Below is a small trained network, with its code and all its weights. Each question gives an input and a class and asks what happens when units are switched off, that is, made to give their printed mean instead of their output.

import numpy as np


def w(rows, s, z=0):
    codes = np.array(rows[::2]) - 128.0
    scale = np.full(codes.shape[1], s)
    scale[-1] = z or s
    return codes * scale


def norm(h):
    return h / np.sqrt((h * h).mean(-1, keepdims=True) + 1e-5)


def f(y):
    return y / 2 * (1 + np.tanh(0.7978845608 * (y + 0.044715 * y**3)))


def log_softmax(a):
    a = a - a.max(-1, keepdims=True)
    return a - np.log(np.exp(a).sum(-1, keepdims=True))


def net(x, mask):
    res = np.array(x, float).reshape(1, 2) / 4 @ E
    u = 0
    for l in range(4):
        y = f(norm(res) @ A[l][:, :-1].T + A[l][:, -1])
        res = res + np.where(mask[u : u + 4], y, B[l][:, -1]) @ B[l][:, :-1]
        u += 4
    return log_softmax(norm(res)[-1] @ U[:, :-1].T + U[:, -1])


A, B = {}, {}
E = w([
[146,90,133,118,137,254,93,171,125,182,99,61],'x0',
[88,187,64,54,220,153,82,75,92,166,128,113],'x1',
],0.01)
A[0] = w([
[41,178,170,2,79,133,91,86,49,134,153,123,146],'0.n0',
[150,116,68,84,127,124,111,152,249,180,115,141,77],'0.n1',
[66,90,35,192,68,74,113,132,175,143,129,156,247],'0.n2',
[156,103,207,126,110,111,123,219,63,76,60,120,87],'0.n3',
],0.0042,0.0013)
B[0] = w([
[111,131,127,145,103,159,76,190,218,165,196,1,252],'0.n0',
[145,157,158,62,188,49,132,175,81,171,199,161,124],'0.n1',
[104,117,82,28,69,150,146,148,136,119,174,162,254],'0.n2',
[98,120,186,136,143,135,91,157,49,205,75,123,240],'0.n3',
],0.0087,0.002)
A[1] = w([
[183,3,139,134,222,176,164,176,152,114,34,108,161],'1.n0',
[246,47,117,192,119,110,221,71,200,90,112,175,136],'1.n1',
[91,144,183,175,70,157,124,80,59,216,237,127,106],'1.n2',
[53,91,95,109,218,227,186,120,178,101,166,113,2],'1.n3',
],0.0052,0.0015)
B[1] = w([
[185,109,181,120,76,104,101,159,69,80,115,126,252],'1.n0',
[106,191,118,107,254,204,167,167,70,135,119,57,214],'1.n1',
[140,155,141,124,173,162,162,112,154,98,210,90,156],'1.n2',
[104,209,159,191,119,115,173,121,143,80,111,154,179],'1.n3',
],0.0092,0.0042)
A[2] = w([
[174,166,95,177,117,190,143,86,141,190,160,129,3],'2.n0',
[135,150,100,155,155,90,96,103,108,105,154,173,191],'2.n1',
[118,156,129,102,174,140,80,72,133,191,113,89,1],'2.n2',
[254,43,129,149,102,160,127,171,110,152,100,107,115],'2.n3',
],0.0071,0.0015)
B[2] = w([
[179,143,161,161,119,30,169,137,122,201,140,145,132],'2.n0',
[218,2,184,138,103,224,86,176,160,170,111,154,157],'2.n1',
[113,174,158,175,132,158,172,150,70,126,112,114,177],'2.n2',
[70,42,127,92,87,123,52,217,197,60,27,34,254],'2.n3',
],0.0084,0.0072)
A[3] = w([
[140,156,137,199,182,163,231,99,9,101,130,216,50],'3.n0',
[211,2,179,166,98,117,73,180,88,130,78,116,254],'3.n1',
[103,251,134,154,169,175,134,70,73,248,121,132,116],'3.n2',
[80,189,76,123,219,162,147,73,165,243,122,85,6],'3.n3',
],0.006,0.00093)
B[3] = w([
[127,190,200,168,97,98,15,106,37,116,91,201,200],'3.n0',
[220,120,137,133,112,172,87,66,149,144,154,68,255],'3.n1',
[221,167,108,83,181,78,245,174,79,179,208,141,229],'3.n2',
[104,196,137,163,136,179,163,177,36,193,53,88,212],'3.n3',
],0.011,0.007)
U = w([
[108,192,194,162,99,64,46,115,56,73,93,220,123],'0',
[57,149,71,112,171,139,80,119,159,152,131,153,113],'1',
[154,199,98,115,191,124,224,159,64,205,150,102,137],'2',
[178,40,169,148,97,190,66,149,142,103,69,38,153],'3',
[91,34,99,241,183,128,187,15,150,160,70,159,15],'4',
[138,55,73,71,100,70,129,59,240,79,189,184,146],'5',
[73,41,65,217,166,99,211,8,147,139,19,143,11],'6',
],0.013,0.012)

Each question gives the input, the list of numbers given to net, and the class t.
The units are the neurons (one row each of A and B). Each row of codes is followed by its name. A weight is (code - 128) times the scale printed after its matrix; where a second scale follows, it is the last column's (A, B and U).
mask holds one flag per neuron, layer by layer. A switched-off neuron (its flag False) gives its mean, the last column of its row in B, instead of its output. The means were averaged over made-up inputs and are rounded, as every weight is.
A unit's drop is (log p(t) with every unit on - log p(t) with that unit switched off) / (log p(t) with every unit on - log p(t) with every unit switched off).
The circuit of an input: a set's keep is (log p(t) with only the set's units on - log p(t) with every unit switched off) / (log p(t) with every unit on - log p(t) with every unit switched off). Starting from the 12 units with the biggest drops (on a tie, the unit counted first), units are removed one at a time, each time the one whose removal leaves the highest keep (on an exact tie, the one counted first), for as long as the keep stays at least 0.8.
circuit, biggest first: the units of the circuit, biggest drop first
unit that matters most: the unit with the biggest drop
k most important neurons: the k neurons with the biggest drops, biggest first
k most important neurons of layer l: the k neurons of layer l with the biggest drops, biggest first
drop when u is switched off: that unit's drop, to one decimal
input [-3,-7], class 0: circuit, biggest first : 1.n1, 2.n3, 0.n0, 3.n0
input [-3,-2], class 0: circuit, biggest first : 2.n3, 3.n0
input [-2,1], class 5: 3 most important neurons : 1.n1, 0.n3, 3.n3
input [2,2], class 2: unit that matters most : 2.n3
input [-3,-1], class 0: 3 most important neurons : 0.n0, 2.n3, 1.n1
input [-8,6], class 1: 3 most important neurons of layer 3 : 3.n2, 3.n0, 3.n1
input [-1,-2], class 0: 4 most important neurons : 2.n3, 1.n0, 0.n0, 0.n3
input [3,2], class 2: 2 most important neurons : 1.n3, 2.n3
input [-2,-5], class 0: 2 most important neurons of layer 1 : 1.n1, 1.n0
input [-3,0], class 5: 3 most important neurons : 0.n2, 3.n3, 2.n3
input [-3,2], class 5: 2 most important neurons of layer 0 : 0.n3, 0.n0
input [-4,0], class 5: 4 most important neurons : 3.n3, 2.n3, 0.n2, 2.n2
input [-2,-2], class 0: 4 most important neurons : 2.n3, 3.n0, 0.n0, 0.n2
input [1,1], class 2: circuit, biggest first : 2.n3
input [-2,0], class 5: 2 most important neurons : 0.n2, 3.n3
input [-3,-3], class 0: 3 most important neurons : 2.n3, 3.n0, 0.n2
input [-8,0], class 5: 2 most important neurons of layer 2 : 2.n2, 2.n1
input [-2,-3], class 0: 2 most important neurons : 2.n3, 3.n0
input [-4,2], class 5: drop when 1.n1 is switched off : 1.0
input [8,6], class 2: drop when 2.n3 is switched off : 0.0
input [-6,1], class 5: drop when 2.n3 is switched off : 0.1
